Below is a small trained network, with its code and all its weights. Each question gives an input and a class and asks what happens when units are switched off, that is, made to give their printed mean instead of their output.

import numpy as np


def w(rows, s, z=0):
    codes = np.array(rows[::2]) - 128.0
    scale = np.full(codes.shape[1], s)
    scale[-1] = z or s
    return codes * scale


def norm(h):
    return h / np.sqrt((h * h).mean(-1, keepdims=True) + 1e-5)


def f(y):
    return y / 2 * (1 + np.tanh(0.7978845608 * (y + 0.044715 * y**3)))


def log_softmax(a):
    a = a - a.max(-1, keepdims=True)
    return a - np.log(np.exp(a).sum(-1, keepdims=True))


def net(x, mask):
    res = np.array(x, float).reshape(1, 2) / 4 @ E
    u = 0
    for l in range(3):
        y = f(norm(res) @ A[l][:, :-1].T + A[l][:, -1])
        res = res + np.where(mask[u : u + 5], y, B[l][:, -1]) @ B[l][:, :-1]
        u += 5
    return log_softmax(norm(res)[-1] @ U[:, :-1].T + U[:, -1])


A, B = {}, {}
E = w([
[76,84,182,169,128,225,151,120],'x0',
[191,157,111,91,111,204,5,97],'x1',
],0.013)
A[0] = w([
[89,151,198,194,172,65,157,211,184],'L0N0',
[214,83,100,5,143,102,173,142,52],'L0N1',
[110,242,112,62,138,209,86,130,168],'L0N2',
[115,53,149,252,205,202,76,139,5],'L0N3',
[147,212,75,56,201,101,125,65,203],'L0N4',
],0.0049,0.0027)
B[0] = w([
[108,133,27,124,124,180,160,32,253],'L0N0',
[107,76,193,132,59,182,66,201,148],'L0N1',
[38,131,155,144,235,36,207,52,232],'L0N2',
[242,191,245,145,124,107,167,164,195],'L0N3',
[186,125,171,182,133,231,254,153,227],'L0N4',
],0.0075,0.0035)
A[1] = w([
[156,112,2,146,11,249,136,92,81],'L1N0',
[200,219,108,57,51,15,116,166,54],'L1N1',
[104,32,61,96,55,93,42,228,1],'L1N2',
[62,112,153,181,169,180,109,146,84],'L1N3',
[178,159,187,188,175,107,201,82,94],'L1N4',
],0.0069,0.0051)
B[1] = w([
[179,113,127,158,239,131,31,196,140],'L1N0',
[203,120,254,145,129,173,153,177,230],'L1N1',
[219,53,162,124,83,66,94,118,109],'L1N2',
[215,163,180,97,66,54,134,179,183],'L1N3',
[104,134,88,154,174,95,86,180,252],'L1N4',
],0.0097,0.0042)
A[2] = w([
[113,92,86,201,183,113,154,206,142],'L2N0',
[77,23,236,196,65,201,111,116,3],'L2N1',
[164,167,72,17,117,197,1,36,121],'L2N2',
[140,110,108,159,203,107,60,136,120],'L2N3',
[243,153,99,54,120,47,158,140,77],'L2N4',
],0.0087,0.0033)
B[2] = w([
[132,124,115,124,118,133,55,114,254],'L2N0',
[225,201,159,55,108,156,92,155,210],'L2N1',
[1,83,74,174,107,63,226,120,239],'L2N2',
[139,109,94,156,175,130,96,183,182],'L2N3',
[126,170,208,115,117,213,93,124,177],'L2N4',
],0.012,0.0064)
U = w([
[204,216,230,118,99,199,141,173,183],'0',
[23,109,49,172,92,109,202,103,222],'1',
[157,114,50,189,195,139,6,184,98],'2',
[184,70,107,71,95,94,100,91,2],'3',
[165,105,108,71,90,82,80,97,13],'4',
],0.014,0.0055)

Each question gives the input, the list of numbers given to net, and the class t.
The units are the neurons (one row each of A and B). Each row of codes is followed by its name. A weight is (code - 128) times the scale printed after its matrix; where a second scale follows, it is the last column's (A, B and U).
mask holds one flag per neuron, layer by layer. A switched-off neuron (its flag False) gives its mean, the last column of its row in B, instead of its output. The means were averaged over made-up inputs and are rounded, as every weight is.
A unit's drop is (log p(t) with every unit on - log p(t) with that unit switched off) / (log p(t) with every unit on - log p(t) with every unit switched off).
The circuit of an input: a set's keep is (log p(t) with only the set's units on - log p(t) with every unit switched off) / (log p(t) with every unit on - log p(t) with every unit switched off). Starting from the 12 units with the biggest drops (on a tie, the unit counted first), units are removed one at a time, each time the one whose removal leaves the highest keep (on an exact tie, the one counted first), for as long as the keep stays at least 0.8.
circuit, biggest first: the units of the circuit, biggest drop first
most important unit: the unit with the biggest drop
top k neurons: the k neurons with the biggest drops, biggest first
k most important neurons of layer l: the k neurons of layer l with the biggest drops, biggest first
drop when u is switched off: that unit's drop, to one decimal
input [-8,-8], class 0: top 3 neurons	(L2N4; L2N2; L0N2)
input [6,-6], class 0: circuit, biggest first	(L2N1)
input [-3,-1], class 2: top 3 neurons	(L0N4; L1N0; L0N3)
input [7,-6], class 0: top 3 neurons	(L2N1; L2N2; L0N2)
input [-2,-3], class 2: 2 most important neurons of layer 0	(L0N2; L0N0)
input [-6,-6], class 0: top 3 neurons	(L0N2; L2N2; L2N4)
input [-5,6], class 1: 2 most important neurons of layer 0	(L0N3; L0N2)
input [2,0], class 2: top 2 neurons	(L1N4; L0N3)
input [1,3], class 2: top 3 neurons	(L0N2; L0N0; L1N4)
input [-1,-2], class 2: 2 most important neurons of layer 0	(L0N2; L0N0)
input [4,6], class 1: drop when L2N2 is switched off	1.4
input [-6,8], class 1: drop when L2N2 is switched off	1.4
input [2,6], class 1: drop when L2N2 is switched off	0.2
input [1,-1], class 2: most important unit	L1N0
input [-3,8], class 1: drop when L2N2 is switched off	1.0
